(in the rows, 128 means zero)
Each row has a class, written after it.
[101 132 121 106 112 136  74  86 140 142 164 119 120 143 158 145 108  94
 128 156 108 133  99 122 129 119 174 164 122 176 112  92 116 121 111 203
 112 202 113 120 124 101 139 119] -> regu
[129 143 131 107 115 104 126 102 136 120 120 154 114 133 177 108 128 135
 144 121 150 145 128 135 101 124  96 110 138 142 112 129 148 139 117 141
 119 147 124 128 128 126 120 132] -> Pemo
[129 152 139 131 138 155  70 103  83 172 152 143  92 105 112 150 131 147
 134 106 154  96 134 189  96 119  98 103 109 169 118 113 129 102 156 119
  26 152 130 130 131 147 138 145] -> Lefo
[119 130 135 103  94 144 122  83 121 109 129 108 117 135 139 155  95 119
 126 125 135 135 128 122 108  94 124 117 136 153 127  97 133 121 148 147
 109 131 122 112 146 121 100 151] -> regu
[126 137 124 118 104 117 136 130 145 127 135 158 127 140 162  98 154 130
 138 125 151 136 142 103 118 111 120 106 164 130 130 132 151 157 134 109
 120 153 105 136 135 130 126 129] -> Nev
[179 125 105 138 173 125 123 209 141 133 136 181 122 128 210 105 187  95
 165 133 111 117 149 128 130 142 135 161 135 189 107 152 145 194 112 102
 103 140 159  94  94 108 121 119] -> Metak
[173 129 126 110 113 110 121 144 134  97 104 142 106 127 179 113 130 134
 118 146 143 118 162 117 119 134  96 136 163 126 131 124 159 132 130  89
  99 143 112 125 106 152 112 146] -> Lefo
[153 128 100 153 129 120 124 139 108 106 114 125 170 143 205  73  78 101
 105 165 108 100 183 140 120 173 109 167 138 125  51  78 117 139 126 121
 127 153 100 137  93 147 104 122] -> Pemo
[152 119 136 192 121 137  72 102  73 132 134 131 137 136 175 161 106  46
  78 132 112  90 156  99 147 179 102 150 124 171  78 104 103 161  76 165
 140 130 144 143 106 108 167 126] -> babik
[153 138 150 100 175 114 164 130 128 103 121 147 137  95  96 116  84 143
 193 121 119 102 131  99 153 176 122  94  91  92 115 107 142 107 147 100
 102  98 166 123 103 172 120 140] -> zev
[144 136 118 144 183 111 137 135 130 136  90  85 115  78 103 214 140 144
 150 176 103 132 138  91 125 185 117 154 137  95 116 117 102 127 133 153
  99 135 168  92 133 126 123 145] -> regu
[127 118 105  97 125 131  94 120 139 160 171 113  64 139 120 133  83  91
  68 120 138 117 126 115 138 132 150 155 154 130 133 150 126 147  94 108
  90 179  88  99 142 118 208 135] -> Nev
[153 145 159  89 177 118 143 132 190 113 145 131 159  99  82 132 151 153
 178 147 138 106  81 133 134 116 117 150 119  82 142 116 115 118 124 159
 134 132 180 126 150 143 145 125] -> Nev
[145 135  75  81  67 111  61 191 149 137 116 170  68 137 178  98 148  98
 124  55 128 108 142 119 119 104 130 172 190 115 141 188 122 162 103 159
  80 148 116 110 112 116 147 107] -> Nev
[106 127 158  96  90 145 135 102 108 111 125 124 131 130 131 147 108 123
 139 120 139 142 110 133 110 107 125  96 120 149 139  94 136 111 154 141
 116 123 121 120 149 132 105 148] -> lapa
[114  95 145 116 160 141 141 154 176 146 153 150 148  97  97  86  96 109
 213  82 130 156 101  81 167 176 156 108  58  82 130 142 128 113 130 125
 126 150 156 151 114 126 164 118] -> zev
[ 98 126 123 114  97 149 129 103 122 113 137 119 131 126 131 150  90 107
 124 120 137 133 126 122 104  98 135  86 123 151 124 108 133 117 151 135
 125 120 118 117 149 127 111 149] -> Rak
[124 121 164 100  94 114 135 149 136 115 111 144 138 145 174  91 162 148
 133 131 144 131 122 146 128 125 111 117 140 115 141 131 157 130 141 151
 136 143 129 147 131 139 106 132] -> lapa
[107 128 135 109 102 149 123 101 120 122 137 123 138 137 107 138  94 126
 144 109 129 140 116 124 114 100 133 105 112 160 144 100 133 121 145 132
 102 124 115 113 147 126 109 141] -> zev
[141 145 130 105 124 103 149 137 138 128 125 155 125 152 171  88 113 145
 151 121 157 141 140 112 103 131  91 129 154 121 116 136 137 131 100 124
 111 150 103 115 125 160 131 133] -> Pemo
[144 139 118  92 136 114 152 163 121 109 158 112 197 130  74 111  99 181
 232 100 130 130 168  75 122 128 116 115 129  87 138 145 127 109 111 141
 107 147 162  80 121 178 144 126] -> Pemo
[118 124 106 157 155 165 112  90 119 187 119 141 107 102  98 123 146 131
  57 110 117 147  97 186  98 147 157 146  99 141 111 118 102 120 118 136
  71 134 159 164 128 116 153 111] -> Lefo
[148 129 128 148 180 134 127 162 124 134 122 143 122  84 150 107 137 114
 138 216 146  98 151 150 143 168 125 161 139 105  82 137 103 138 105 136
 122 116 137 123 113 140 105 124] -> Nev
[139 125 111 111 127 112 115 135 155 135 102 131  92 126 173 121 120 130
 103 129 128 136 143 134 121 136 148 121 159 123 122 138 148 138 142 170
  96 164 112 121 106 123 130 143] -> regu
[147 117 121 131 194  99  39 102 100 152 150 123 102 135 158 147 164 121
 104 137 164 136 157 178 160 143 125 124 114 191 100 177 107 141  94 159
 101 155 109 114 111  85 154 128] -> Metak
[122 127 128 110 106 112 123 134 125 114 122 153 112 132 149 115 137 156
 132 135 154 134 129 138 117 119 121 110 162 117 150 133 128 130 123 155
 109 147 112 133 114 140 111 139] -> pama
[111  95 133 152 117 161 126 143 112 147 113 150  81 118 147 149 108  70
 220 140 147 141 145  80 146 160 158 111  93 117 146 129 150 157 133 163
 149 102 173 127 100 157 140 127] -> Nev
[106 123 134 104  97 154 137  97 125 112 139 127 130 142 144 137 109 118
 140 118 143 146 118 124 118 104 118  92 121 161 142 100 122 114 139 138
 125 116 111 128 143 116 114 144] -> Metak
[163 139 123  88 152 142  81 120 135 135 160 102  78 106  99 118 156  93
  57 143 135 108  98 119 130 127 185 163 121 112 135 123 146 122 156 117
  54 108 125 141  92 145 174 111] -> Lefo
[141 138 140 132  71 101  46 103 112  91 136 151 102 164 170 154 121 116
 151  87  99 130 158 106 126 115  85  93 112 176 111 133 140 203 101 124
 150 138 160 109 145  92 125 122] -> zev
[120 121 138 125  98 125 152 142 142 138 126 157 145 141 169 104 132 132
 145 121 158 136 137 131 129 143 107  84 125 132 129 142 146 131 135 146
 139 132 126 136 109 130 119 133] -> babik
[140  99 114 154 160 118  84 129 120 117 125 158  91  99 168  91 120 110
  86 138 117 107 135 151 133 152 135 117 133 125  97 128 121 156 109 143
 120 161 137 168  85  99 144 115] -> pama
[129 139 129  80  95 107 116 166 152  86 111 148 129  96 181 122 114 109
 225 106 153 140 123  96 141 154  99 122 130  98 142 120 149 145 134 132
 151 140 188  93 113 122 116 136] -> pama
[156 135 110 160 224 144 116 130 173 139  95 110  67  77  93 183  55  66
 183 132 114 129 130  44 124 153 145 124 123 152 133 136 116 133 110  92
 114 176 132  81 121 114 199 147] -> Pemo
[142 130 161 120 111  97 126  92 108  96 102 203 167 124 107 196 151 173
 147 114  85  88 190 111 183 134 107 117 172  87 142 151 111 129 109 105
 155 128 151 134 137 148 106 158] -> lapa
[110 130 145 107  97 117 103 148 140 161 189 186 133 133 153 124 172  89
 132 113 139 106 119 130 144 110 140 149 127 111 122 133 140 139 112 166
 118 126 128 132  87 123 160 121] -> Nev
[152  75  95 147 144 160  59 158 169 156 133 135  85  68 109 148 114  51
 126 128 122 140 110 127 105 129 154 146  82 111 131 123 128 126 148 114
  81 149 145 121  86  69 163 115] -> Lefo
[171 113 143 172 162 129 106 200 135 160 113 148 114 104 151 117 113  92
  90 145 140 122 175 178 147 182 135  99 115 149  94 153  96 134 100 134
 100 138 116  98  81 102 132 142] -> babik
[182 101 107 162 191  94  99 162 102 135 105 140 140  75 117 156 139 108
 108 131 117 124 148 182 132 158 128 137 117 106 106 131 120 112 114 148
 116 117 162 124 100 135 110 138] -> Rak
[152 105 148  91 157  95  78 156 129 113 116 133  99 117 164 132 119 105
 155 156 144 110 153  96 174 140 124 161 134 119 125 148 151 136  96 136
 143 175 190  89  94 120 119 133] -> regu
[119 135 125 109 110 111 110 127 122 125 121 159 117 140 179 133 128 118
 132 128 132 107 155 109 134 133 129 108 149 130 119 131 144 133 137 141
 108 144 102 132 119 141 120 143] -> Rak
[144  89 134 201 160 151  85 101  86 149 121  80 146 113 131 133 129 101
  58 176 121 102 147 213 117 157 102 143  91 165  68 139 103 137  97 192
 119 131 182 119 130  78 124 128] -> regu
[145 118 123 144  90 137  73 113 119 139  77  94 115 116 120 211 105 100
  91 147 118  94 157 114 138 177 131 164 142  70 144  98 102 132 137 237
  83 115 135 151 110 112 152 149] -> babik
[109 124 154  99  91 145 138  97 109 110 122 120 136 132 132 152 114 125
 138 125 140 148 114 128 110 111 129  96 124 149 140 104 138 120 149 152
 118 118 123 115 150 128 111 148] -> lapa
[158 108  89 177 122 133  46 114 150 157 116  51  89 109  84 147 132  80
  87 106 148 132 135 136  80 112 127 154 145 169 127 147 134 110 125 161
  66 157 140  93 116  95 171 127] -> regu
[124 137 123 107 106 118 108 123 113 133 122 163 106 145 185 127 130 145
 102 117 151 148 128 131 105 127  99 118 147 135 118 129 129 134 124 132
 111 154 112 137 124 151 125 137] -> Lefo
[155 153  69  93  90 122  21 141 107 117 132 214 162 104 195 133 166 112
 112  88 140 147 158 132 125 139 144 133 164 126  66 195 101 189 128 185
  91 160 178 113 123 112 108 121] -> Lefo
[132 129 143 115 102 118 124 133 137 120 123 161 149 141 158  89 125 114
 153 115 149 136 131  95 131 125 121 120 133 118 136 103 164 128 144 127
 114 133 108 144 110 149 110 134] -> zev
[164 138  78 156 146 136  99 144 195 136 140  70 120  91  76 129 106 101
 166 155 134  82 166 110 109 129 125 158 150 132 132 168 146 109 118  84
  84 144 113  73 133 115 180 133] -> Rak
[ 91 107 149 123 139 173 170 146 194 164 117 157 159 101 147  49 141 114
 132 128 154 171  80 106  89 163 155 152 135  99 106 100  92 104 123 174
  95 134 128 143 126 165 149  97] -> Pemo
[169 129 139 110 138 114 130 138 190 106 132 178  69  75 110 119 149 105
 169  70 118 129 129 111 166  83 144 135 162 105 181 170 147 128  85  86
 135 118 114 162 125 107 146 139] -> Nev
[167 141 131 100 123 103 103  92 128 121 119 252 155 126 172 170 109 129
 162  97 140 128 136 168 135 100  78 132 112  82 115 149 112 133  82 173
 126 111 126 150 115  96 109 161] -> Lefo
[120 121  93 162 137 152  77  99 152 167 147 184 102  85 111 140 113 109
 160 130 128 124 149 150 126 170 177 119 144 142 112 146  95 126 113 152
  67 156 112 112  95 135 174 123] -> pama
[113 131 119 163 113 148 114 131  97 159 123 128  93 110 148 135  90  72
 100 130  92 103 108 164 101 172 115 111  89 149  82 106 106 115 129 146
  92 132 110 137 113  95 147 129] -> lapa
[181 100 112 144 154 135  98  95 136 128 127 111 116 130  83 114  88 111
 142 126 133 117 155 163 127 103 157 192 113 119 147 126 159 129  91 146
 117 125 169 136 102 144 153 125] -> Pemo
[163 105 123 107 124 147 122 163 112 133 147  97 148 149 125  89 113 125
  80 138 146 144 108 153  86 117  98 182 113 130 128 106 117 127  88 107
  98 123 150  81 140 140 141 109] -> Lefo
[181 117 107 137 154 127  51 119 102 101 127 133 125 125 113  42  86 109
 151 141 128 107 153 151 155 132 162 159 121 123 133  95 127 128  85 115
 133 156 160 142  92 151 131  84] -> pama
[ 99 136 126 109  86 148 135  78 112  94 129 128 130 127 126 147  95 138
 141 121 142 139 112 137 102 102 123  81 136 152 140  96 119 123 152 147
 125 122 127 122 144 131 102 146] -> pama
[181 107 148 130 134 107 111 195  70 117 105 161  98 130 179 133 118 155
  80 153  97  83 187 181 146 149 111 167 145 108 106  89 101 153  94 147
  82 135 130 165  87 127  62 141] -> babik
[117 161 144 117 126 117 100 127 151 164 146 112  94 106 129 129 161 131
  82 150 138 107 119 203 108 157 136 114 113 184  84 144 145 132 138 121
  57 172 153  94 120  80 146 144] -> lapa
[109 123 141 107  89 143 136  85 122 114 134 113 128 140 139 149 105 128
 136 111 138 146 118 126 102  92 116 106 129 153 129 100 133 118 146 156
 119 126 128 116 149 127 102 146] -> regu
[176 145 129  79  63 105  53 210 140  73 147 138  69 125 129  46 131 105
  63 125  88  72 142  89 124 121 151 168 175 144  99 100 121 138 110  53
  50 177 149 126  90 139  81 101] -> zev
[123 125 160 103 112 114 136 133 143 122 140 136 129 139 160  92 135 136
 144 150 166 152 115 138 120 133 119 115 128 139 118 132 150 120 118 136
 133 151 121 123 128 142 122 134] -> lapa
[137 118 103 134  67 128  33 181 137 135  94 120  75 121 188  61  80  90
  67  78 149 137 151 143  88 141 104 128 192 123 109  88 125 148 119 144
 111 199 137 121 130 157 158 116] -> Nev
[104 120 132 113 103 147 132 119 110 116 133 121 132 124 140 152  95 107
 115 118 140 135 127 130 105 101 129  87 124 148 125 102 133 117 155 140
 119 115 116 116 145 135 104 154] -> Rak
[198 131 137 133 147 116  90 156 119  92 150  89 100 126 160 132 110  90
  98 178 114 103 160 137 148 143 136 161 131 144  88 139 138 166 101 143
 130 131 155  96 110 128 123 142] -> regu
[158 123 110 171 103 123 105 125 131 109 107  93 104 147 183  71 111 111
  60 142 116 127 172 130 110 141 103 190 171 133  76 109 120 149  82 108
 148 122 128 141 119 140 116 110] -> regu
[130 131 120 111 103 119 138 138 153 132 119 145 126 145 171 104 137 144
 118 131 148 143 135 133 127 141 130  98 151 137 135 146 136 141 137 148
 129 146 103 131 121 134 120 126] -> babik
[134 139 114 101 130 103 115 159 169 133 122 149 140 140 167 108 124 118
 157 113 145 128 128 118 119 114 117 116 138 125 138 141 150 126 126 137
 134 156 111  96 126 131 142 129] -> Rak
[ 96 121 134 133 154 105 146 157 163 146 112 113 104 109 158 150 170 105
  82 125 161 167 121  74 140 157  92 127 155 129 123 169 109 123  87 105
 170 106 135  96 109  94 171 138] -> Metak
[103 129 137 105  90 143 125 106 124 117 128 123 138 137 122 138  97 121
 139 115 133 146 111 113 108 109 123  92 117 153 141  95 136 123 155 134
 113 121 115 106 146 129 106 140] -> zev
[146 140 103 137 174 101 140 186 133 129  79 170 137 100 217  84 120 132
 128 115 129 106 163 129 121 173  94 125 168 119  74 115 133 134 148  83
  97 183 110 150 124 149  96 146] -> Rak
[152 165 125  84 114 123 146 186 128 123 170 152 122 137 179  67 136  97
  91 140  93  91 123 144 119 146 173 128 114 155  87 101 155 156 126 109
  63 132 132 109 100 127 117 120] -> Rak
[105 113 117 150  79 158  68  66 106 138 124 170 157 153 111 185 123  96
  78  89 142 140 166  48 121 122 126 120 143 150 103 147  94 163 112 101
 121 154 179 108 140 111 158 136] -> Lefo
[152 178 121  72 126  99 101 204  97  97 128 101 146 175 163  16  93 139
 130 156 128  75 121 120 113 124 108 154 124 149  93  91 132 113 110 141
  91 158 130  98  89 156  86  96] -> zev
[145 109 142 111 120 123 109 116 140 133 144 175 129 137 152  97 131 111
 145 114 165 134 148 136 157 113 133 132 142 107 143 146 149 145 107 133
 133 142 111 147 131 135 142 134] -> Nev
[127 131 120 114  98 113 126 129 143 132 135 145 101 156 162 132 149 130
 145 115 144 145 123 123 116 116 105 128 135 147 146 122 146 136 123 120
 120 146 124 139 124 117 124 139] -> Metak
[ 99 133 116 113  86 147 126  75 109 102 125 130 118 126 123 160  91 130
 148 123 141 144 116 129 106 104 128  88 137 151 149 104 120 128 143 143
 127 131 129 117 144 126 109 147] -> pama
[180 117 149 112 133 133  63 125 120  90 105 184  94 106 201  54 118  88
 170 127 118  99 158 143 189 163 150 149 126 123 124 100 132 126  87 168
 115 135 140 199  90 134 109 115] -> Metak
[148 158  80 119 116 112 138 126  99 135 172 137 165 181 200 114 108 102
  87 101 107 113 156 151 130 144 136 186 170 190  76 144 111 167  60 167
 107 144  77  88 125 140 167 134] -> Nev
[107 131 123 108  92 147 139  80 113  97 131 136 129 123 124 150  86 129
 151 123 141 142 110 137 105 106 126  88 133 150 146  97 121 123 140 141
 123 124 126 116 144 130 107 148] -> pama
[157 164 145  63 153 113 110 158 180  79 105  67 125 106 124  78 132 101
 159 151 182 149 115  84 159 128 163 119 123 142 134 169 166 129 145  96
 152 145 169  81 129 106 124 129] -> lapa
